Here is a tiny trained network, its code and every weight. The questions are about switching its units off for an input and a class, where a switched-off unit gives its printed mean instead of its output.

import numpy as np


def w(rows, s, z=0):
    codes = np.array(rows[::2]) - 128.0
    scale = np.full(codes.shape[1], s)
    scale[-1] = z or s
    return codes * scale


def norm(h):
    return h / np.sqrt((h * h).mean(-1, keepdims=True) + 1e-5)


def f(y):
    return np.maximum(y, 0)


def log_softmax(a):
    a = a - a.max(-1, keepdims=True)
    return a - np.log(np.exp(a).sum(-1, keepdims=True))


def net(x, mask):
    res = np.array(x, float).reshape(1, 6) / 4 @ E
    u = 0
    for l in range(3):
        y = f(norm(res) @ A[l][:, :-1].T + A[l][:, -1])
        res = res + np.where(mask[u : u + 9], y, B[l][:, -1]) @ B[l][:, :-1]
        u += 9
    return log_softmax(norm(res)[-1] @ U[:, :-1].T + U[:, -1])


A, B = {}, {}
E = w([
[67,236,195,163,239,175],'x0',
[165,2,177,191,187,213],'x1',
[11,162,163,68,110,86],'x2',
[199,122,210,213,19,137],'x3',
[80,72,7,63,120,173],'x4',
[44,115,97,117,37,217],'x5',
],0.00085)
A[0] = w([
[139,76,62,52,193,66,239],'0.n1',
[4,203,181,92,127,143,210],'0.n2',
[149,160,180,195,50,175,24],'0.n3',
[77,177,74,86,179,159,1],'0.n4',
[155,212,190,130,178,70,22],'0.n5',
[149,205,185,129,173,74,25],'0.n6',
[151,210,192,136,179,64,16],'0.n7',
[93,83,147,131,154,147,60],'0.n8',
[99,84,140,134,145,153,60],'0.n9',
],0.0018,0.0012)
B[0] = w([
[117,198,192,193,84,211,248],'0.n1',
[251,98,76,154,179,118,237],'0.n2',
[96,200,171,174,111,239,160],'0.n3',
[90,156,48,135,180,208,153],'0.n4',
[120,175,196,171,192,24,173],'0.n5',
[124,160,175,149,162,55,167],'0.n6',
[125,168,191,163,182,32,173],'0.n7',
[119,88,176,119,131,113,138],'0.n8',
[129,95,169,118,120,108,137],'0.n9',
],0.002,0.0017)
A[1] = w([
[70,176,59,57,180,157,41],'1.n1',
[129,139,99,49,36,69,70],'1.n2',
[150,119,185,212,253,220,194],'1.n3',
[124,122,103,51,35,75,34],'1.n4',
[61,179,40,55,198,162,13],'1.n5',
[88,63,151,133,164,157,34],'1.n6',
[127,137,92,40,20,79,17],'1.n7',
[61,168,52,54,187,150,43],'1.n8',
[216,73,91,159,131,119,7],'1.n9',
],0.0021,0.0012)
B[1] = w([
[119,155,75,130,157,173,166],'1.n1',
[91,88,115,203,121,96,167],'1.n2',
[107,136,99,70,61,90,253],'1.n3',
[93,75,103,239,110,82,159],'1.n4',
[102,187,33,122,185,217,171],'1.n5',
[118,123,150,78,112,113,142],'1.n6',
[85,56,112,252,113,77,164],'1.n7',
[119,156,81,134,156,186,169],'1.n8',
[186,140,90,60,148,145,145],'1.n9',
],0.0032,0.0024)
A[2] = w([
[127,186,188,144,43,206,5],'2.n1',
[66,47,175,33,150,137,29],'2.n2',
[126,196,203,119,212,10,79],'2.n3',
[111,21,67,158,87,212,134],'2.n4',
[67,45,182,52,161,164,2],'2.n5',
[255,91,84,120,144,145,11],'2.n6',
[192,54,199,211,65,79,153],'2.n7',
[82,127,69,193,51,47,56],'2.n8',
[251,92,105,144,160,159,55],'2.n9',
],0.0027,0.0016)
B[2] = w([
[182,135,165,184,51,228,156],'2.n1',
[100,69,186,109,159,184,147],'2.n2',
[145,190,204,144,148,42,236],'2.n3',
[142,174,174,129,175,59,236],'2.n4',
[97,63,185,86,150,150,145],'2.n5',
[190,95,86,39,50,97,157],'2.n6',
[93,159,70,100,163,161,250],'2.n7',
[99,4,127,216,129,96,191],'2.n8',
[152,119,109,61,78,95,161],'2.n9',
],0.0036,0.0023)
U = w([
[236,81,68,28,71,100,142],'0',
[164,167,184,194,33,242,40],'1',
[77,199,13,100,194,202,192],'2',
[67,34,65,254,87,57,134],'3',
[151,232,212,152,168,19,235],'4',
[79,39,204,54,162,170,10],'5',
],0.0081,0.0013)

Each question gives the input, the list of numbers given to net, and the class t.
The units are the neurons (one row each of A and B). Each row of codes is followed by its name. A weight is (code - 128) times the scale printed after its matrix; where a second scale follows, it is the last column's (A, B and U).
mask holds one flag per neuron, layer by layer. A switched-off neuron (its flag False) gives its mean, the last column of its row in B, instead of its output. The means were averaged over made-up inputs and are rounded, as every weight is.
A unit's drop is (log p(t) with every unit on - log p(t) with that unit switched off) / (log p(t) with every unit on - log p(t) with every unit switched off).
The circuit of an input: a set's keep is (log p(t) with only the set's units on - log p(t) with every unit switched off) / (log p(t) with every unit on - log p(t) with every unit switched off). Starting from the 12 units with the biggest drops (on a tie, the unit counted first), units are removed one at a time, each time the one whose removal leaves the highest keep (on an exact tie, the one counted first), for as long as the keep stays at least 0.8.
units of the circuit, in order: the units of the circuit, biggest drop first
unit that matters most: the unit with the biggest drop
top k neurons: the k neurons with the biggest drops, biggest first
top k neurons in layer l: the k neurons of layer l with the biggest drops, biggest first
drop of u: that unit's drop, to one decimal
input [7,3,-5,-1,0,8], class 1: units of the circuit, in order	[2.n1; 2.n7; 1.n3]
input [-1,0,4,-6,1,-7], class 2: units of the circuit, in order	[1.n5; 2.n4]
input [-3,4,-6,-7,-6,-8], class 0: units of the circuit, in order	[2.n6; 2.n9]
input [-6,-1,5,-5,4,8], class 3: units of the circuit, in order	[1.n7; 2.n8]
input [-6,7,-2,-6,-2,5], class 5: unit that matters most	0.n2
input [-8,8,4,-8,-5,-6], class 5: top 2 neurons	[0.n2; 2.n2]
input [-3,7,2,4,6,-1], class 5: top 3 neurons	[0.n2; 2.n2; 2.n5]
input [-7,6,-1,-7,-4,-1], class 0: top 2 neurons	[1.n9; 2.n6]
input [-3,-5,2,6,-7,3], class 1: top 3 neurons	[0.n3; 2.n1; 1.n3]
input [-4,-1,6,2,0,-6], class 3: top 2 neurons in layer 1	[1.n2; 1.n4]
input [0,-5,4,-1,1,6], class 3: top 2 neurons in layer 2	[2.n8; 2.n7]
input [-7,5,3,-3,-3,6], class 5: top 2 neurons in layer 1	[1.n3; 1.n6]
input [-4,-6,1,0,1,-7], class 3: top 2 neurons in layer 2	[2.n8; 2.n4]
input [-6,4,-2,2,5,4], class 0: top neuron in layer 2	[2.n4]
input [0,7,2,3,1,3], class 5: drop of 0.n1	0.3
input [-7,-4,7,-1,-3,5], class 3: drop of 1.n4	0.0
input [4,0,-6,-1,-5,6], class 1: drop of 2.n1	0.1
